[[ 23 -21  66]
 [ -4 -74   0]
 [ -5 -74  -2]
 [  3 -32 -13]
 [ 24 -52 -10]]
->
[[ 23 -21  66]
 [ -5 -74  -2]
 [ 24 -52 -10]]

[[ -3 -45 -49  55 -44   7  32  19  32 -10  34]
 [-53 -44 -30   7  40  13  26  34  34  24  25]
 [ 49 -47  26  -9 -25  18 -10 -27 -26  31 -35]
 [-36  34  54  -6  17   4 -27 -15 -26  -7 -28]]
->
[[ -3 -45 -49  55 -44   7  32  19  32 -10  34]
 [ 49 -47  26  -9 -25  18 -10 -27 -26  31 -35]]

[[ 13  27  -4   2 -28  22  38 -15   1 -12  57 -52   5  -1 -35]
 [ 68  16   1  22  11   7  42  28  22  23  17  -8 -31 -19  -4]
 [ 40  31 -15 -11  25  21  27  46  33  -7   9  44  16 -19 -25]
 [  1 -37 -43  10  20 -33  24  14  19  24 -42 -23 -14  -8  38]]
->
[[ 13  27  -4   2 -28  22  38 -15   1 -12  57 -52   5  -1 -35]
 [ 40  31 -15 -11  25  21  27  46  33  -7   9  44  16 -19 -25]]

[[ 10  -9 -22]
 [ 10   9  46]
 [ -7  13  17]
 [-17 -33 -66]
 [ -2 -15 -50]
 [-10 -34 -65]]
->
[[ 10  -9 -22]
 [ -7  13  17]
 [ -2 -15 -50]]

[[-49   3  55  10  62]
 [ -8 -46 -66   5   1]]
->
[[-49   3  55  10  62]]

[[ -2   3   2   1  -3   2  -3  -1   3   2]
 [ 41  48 -17  -4 -33  -1  33  26 -15   8]
 [  0  -1  -2  -1  -2   0   3  -1   0  -6]
 [  4  -5  -2  -2  -2  -1  -1   1   4  -1]
 [ -2   2  -8   2   1  -1  -3  -5   1   4]
 [  3  -2  -5   0   7   1   3  -1   0  -2]
 [ 10   1  -1 -57 -20  34   3 -25 -27   3]
 [ -3   3  -4   1   0  -1   0  -2   0   7]]
->
[[ -2   3   2   1  -3   2  -3  -1   3   2]
 [  0  -1  -2  -1  -2   0   3  -1   0  -6]
 [ -2   2  -8   2   1  -1  -3  -5   1   4]
 [ 10   1  -1 -57 -20  34   3 -25 -27   3]]
---
[[  5  -2 -66   3  13  -9 -10  13  -1  13   3 -12 -26 -14]
 [  4  -5 -44   1  10   0  11  10  -5  -1  -6   1  -7   1]
 [ -3   3  32  -1  -7   1  -6  -7   3   0   4   0   6   1]
 [  0   5   1   2  -2  -8 -24  -1   5  14  12 -13 -14 -13]
 [ -4  -2  48  -4  -8  12  22  -9  -2 -19 -10  17  28  19]]
->
[[  5   4  -3   0  -4]
 [ -2  -5   3   5  -2]
 [-66 -44  32   1  48]
 [  3   1  -1   2  -4]
 [ 13  10  -7  -2  -8]
 [ -9   0   1  -8  12]
 [-10  11  -6 -24  22]
 [ 13  10  -7  -1  -9]
 [ -1  -5   3   5  -2]
 [ 13  -1   0  14 -19]
 [  3  -6   4  12 -10]
 [-12   1   0 -13  17]
 [-26  -7   6 -14  28]
 [-14   1   1 -13  19]]

[[ 38  62 -11  19 -11  11 -33 -13  23  20  32  14  27  27 -43]
 [ -3   0  12 -23 -18   4  -3   9  -1  13  14   6  20 -21   0]
 [ 27 -28  -3 -10  29 -40  19 -50 -14 -19  21  -8  19   3 -19]
 [  6   6 -25  -8   9  -4  28 -34 -13 -11  35   9  -2   5  -2]
 [ 55  24   7  -4 -12 -36 -16  14 -16 -34 -22  41  33  -8 -66]
 [ -2   5 -38   2  19  31  30  16  -2  16  58  12   1  24   9]]
->
[[ 38  -3  27   6  55  -2]
 [ 62   0 -28   6  24   5]
 [-11  12  -3 -25   7 -38]
 [ 19 -23 -10  -8  -4   2]
 [-11 -18  29   9 -12  19]
 [ 11   4 -40  -4 -36  31]
 [-33  -3  19  28 -16  30]
 [-13   9 -50 -34  14  16]
 [ 23  -1 -14 -13 -16  -2]
 [ 20  13 -19 -11 -34  16]
 [ 32  14  21  35 -22  58]
 [ 14   6  -8   9  41  12]
 [ 27  20  19  -2  33   1]
 [ 27 -21   3   5  -8  24]
 [-43   0 -19  -2 -66   9]]

[[ 53  28   5 -30 -16 -32 -19 -42 -33 -22 -36   3  41  32  45]
 [ 43   3 -15 -30 -11 -32 -19 -42 -33 -22   0   3  41  47  45]
 [ 63  28   5 -30 -13 -32 -19 -42 -33 -22 -36   3  41  32  45]]
->
[[ 53  43  63]
 [ 28   3  28]
 [  5 -15   5]
 [-30 -30 -30]
 [-16 -11 -13]
 [-32 -32 -32]
 [-19 -19 -19]
 [-42 -42 -42]
 [-33 -33 -33]
 [-22 -22 -22]
 [-36   0 -36]
 [  3   3   3]
 [ 41  41  41]
 [ 32  47  32]
 [ 45  45  45]]

[[-10  -8   8  22  25 -35 -36 -32]
 [-18 -18  14  10  29 -27 -37 -36]
 [ -1   0  -1  -3  -1   3   3   2]
 [-11 -20   4 -57 -19  58  35  21]
 [  5   3  -5 -22 -19  30  28  23]
 [ 11  14  -4  36   9 -34 -19 -11]
 [ -8  -7   6  13  18 -23 -24 -22]
 [-10 -12   7 -10   7   3  -8 -11]]
->
[[-10 -18  -1 -11   5  11  -8 -10]
 [ -8 -18   0 -20   3  14  -7 -12]
 [  8  14  -1   4  -5  -4   6   7]
 [ 22  10  -3 -57 -22  36  13 -10]
 [ 25  29  -1 -19 -19   9  18   7]
 [-35 -27   3  58  30 -34 -23   3]
 [-36 -37   3  35  28 -19 -24  -8]
 [-32 -36   2  21  23 -11 -22 -11]]

[[-62  -8  19  64 -21  36 -12 -39  -5   5   6]
 [-18 -27  26 -13 -46   1  19  20 -23  52 -19]
 [-21 -34  33 -15 -42   3  23  16 -27  52 -19]]
->
[[-62 -18 -21]
 [ -8 -27 -34]
 [ 19  26  33]
 [ 64 -13 -15]
 [-21 -46 -42]
 [ 36   1   3]
 [-12  19  23]
 [-39  20  16]
 [ -5 -23 -27]
 [  5  52  52]
 [  6 -19 -19]]

[[-15  56  69 -24 -50 -58  38  -2 -44]
 [-30  18   7 -36 -20 -36  43  54  14]]
->
[[-15 -30]
 [ 56  18]
 [ 69   7]
 [-24 -36]
 [-50 -20]
 [-58 -36]
 [ 38  43]
 [ -2  54]
 [-44  14]]
